Below are the code and all the weights of a small trained network. Each question names an input and a class and asks about switching units off, where a switched-off unit gives its printed mean instead of its output.

import numpy as np


def w(rows, s, z=0):
    codes = np.array(rows[::2]) - 128.0
    scale = np.full(codes.shape[1], s)
    scale[-1] = z or s
    return codes * scale


def f(y):
    return y / 2 * (1 + np.tanh(0.7978845608 * (y + 0.044715 * y**3)))


def log_softmax(a):
    a = a - a.max(-1, keepdims=True)
    return a - np.log(np.exp(a).sum(-1, keepdims=True))


def net(x, mask):
    res = np.array(x, float).reshape(1, 3) / 4 @ E
    y = f(res @ A[0][:, :-1].T + A[0][:, -1])
    res = res + np.where(mask, y, B[0][:, -1]) @ B[0][:, :-1]
    return log_softmax(res[-1] @ U[:, :-1].T + U[:, -1])


A, B = {}, {}
E = w([
[207,228,180,64,134,101],'x0',
[120,168,68,166,65,11],'x1',
[156,59,153,83,79,67],'x2',
],0.011)
A[0] = w([
[143,39,137,96,71,80,179],'neuron 1',
[115,143,100,176,116,174,254],'neuron 2',
[93,107,102,132,188,251,185],'neuron 3',
[96,104,40,154,100,120,205],'neuron 4',
[141,135,153,133,152,196,199],'neuron 5',
[104,147,107,143,137,194,198],'neuron 6',
[156,227,132,128,111,120,143],'neuron 7',
[134,192,107,118,80,105,210],'neuron 8',
[159,120,133,84,109,64,250],'neuron 9',
[166,58,177,101,126,90,225],'neuron 10',
[98,135,170,190,104,124,97],'neuron 11',
[115,163,123,126,118,141,115],'neuron 12',
[77,132,94,185,137,127,187],'neuron 13',
[155,195,130,115,172,143,226],'neuron 14',
[156,116,123,95,120,118,61],'neuron 15',
[161,185,181,113,136,168,212],'neuron 16',
[112,50,139,103,128,110,184],'neuron 17',
[165,172,129,124,108,96,191],'neuron 18',
[72,163,63,121,159,74,174],'neuron 19',
[128,154,69,149,104,98,190],'neuron 20',
[125,116,174,148,102,80,215],'neuron 21',
[148,93,120,135,169,120,117],'neuron 22',
[128,142,144,87,132,154,202],'neuron 23',
[100,114,183,177,108,142,119],'neuron 24',
],0.014,0.0043)
B[0] = w([
[254,63,131,148,104,159,213],'neuron 1',
[59,125,156,132,115,171,182],'neuron 2',
[94,117,177,179,18,15,252],'neuron 3',
[68,66,107,171,139,195,195],'neuron 4',
[144,116,202,149,110,90,202],'neuron 5',
[93,120,179,157,86,113,187],'neuron 6',
[106,207,133,56,182,115,208],'neuron 7',
[151,177,114,142,186,100,199],'neuron 8',
[219,130,63,129,123,96,216],'neuron 9',
[213,116,129,74,66,182,203],'neuron 10',
[121,101,122,148,128,119,136],'neuron 11',
[115,138,142,122,135,121,137],'neuron 12',
[37,113,98,149,139,182,182],'neuron 13',
[129,176,206,82,158,94,202],'neuron 14',
[118,108,111,94,98,138,141],'neuron 15',
[163,92,209,130,180,74,210],'neuron 16',
[129,136,82,47,63,176,181],'neuron 17',
[154,168,101,95,173,93,194],'neuron 18',
[134,133,142,187,171,182,182],'neuron 19',
[146,117,137,174,168,169,187],'neuron 20',
[174,116,93,157,130,129,175],'neuron 21',
[126,115,126,136,90,148,136],'neuron 22',
[145,97,153,118,145,119,172],'neuron 23',
[118,132,108,106,109,126,144],'neuron 24',
],0.019,0.015)
U = w([
[223,97,96,78,78,141,252],'0',
[174,154,139,41,196,76,82],'1',
[76,82,136,156,147,189,54],'2',
[171,111,83,185,160,143,37],'3',
[80,124,72,160,8,90,130],'4',
[124,194,88,147,162,160,71],'5',
[124,96,212,116,118,67,168],'6',
],0.011,0.0025)

Each question gives the input, the list of numbers given to net, and the class t.
The units are the neurons (one row each of A and B). Each row of codes is followed by its name. A weight is (code - 128) times the scale printed after its matrix; where a second scale follows, it is the last column's (A, B and U).
mask holds one flag per neuron, in row order. A switched-off neuron (its flag False) gives its mean, the last column of its row in B, instead of its output. The means were averaged over made-up inputs and are rounded, as every weight is.
A unit's drop is (log p(t) with every unit on - log p(t) with that unit switched off) / (log p(t) with every unit on - log p(t) with every unit switched off).
The circuit of an input: a set's keep is (log p(t) with only the set's units on - log p(t) with every unit switched off) / (log p(t) with every unit on - log p(t) with every unit switched off). Starting from the 12 units with the biggest drops (on a tie, the unit counted first), units are removed one at a time, each time the one whose removal leaves the highest keep (on an exact tie, the one counted first), for as long as the keep stays at least 0.8.
units of the circuit, in order: the units of the circuit, biggest drop first
top k neurons: the k neurons with the biggest drops, biggest first
drop of u: that unit's drop, to one decimal
input [-7,7,2], class 2: units of the circuit, in order => [neuron 4]
input [-1,-1,1], class 0: top 2 neurons => [neuron 3; neuron 13]
input [0,1,-4], class 2: top 2 neurons => [neuron 3; neuron 16]
input [8,1,7], class 1: top 4 neurons => [neuron 7; neuron 18; neuron 8; neuron 16]
input [-6,1,-4], class 4: top 2 neurons => [neuron 3; neuron 16]
input [6,-1,-8], class 1: top 3 neurons => [neuron 7; neuron 14; neuron 4]
input [-8,2,-7], class 2: top 2 neurons => [neuron 4; neuron 13]
input [-2,1,-8], class 4: top 2 neurons => [neuron 3; neuron 16]
input [8,-4,-3], class 1: drop of neuron 7 => 0.3
input [2,5,-4], class 5: drop of neuron 19 => 0.1
input [-4,7,5], class 3: drop of neuron 13 => 0.1
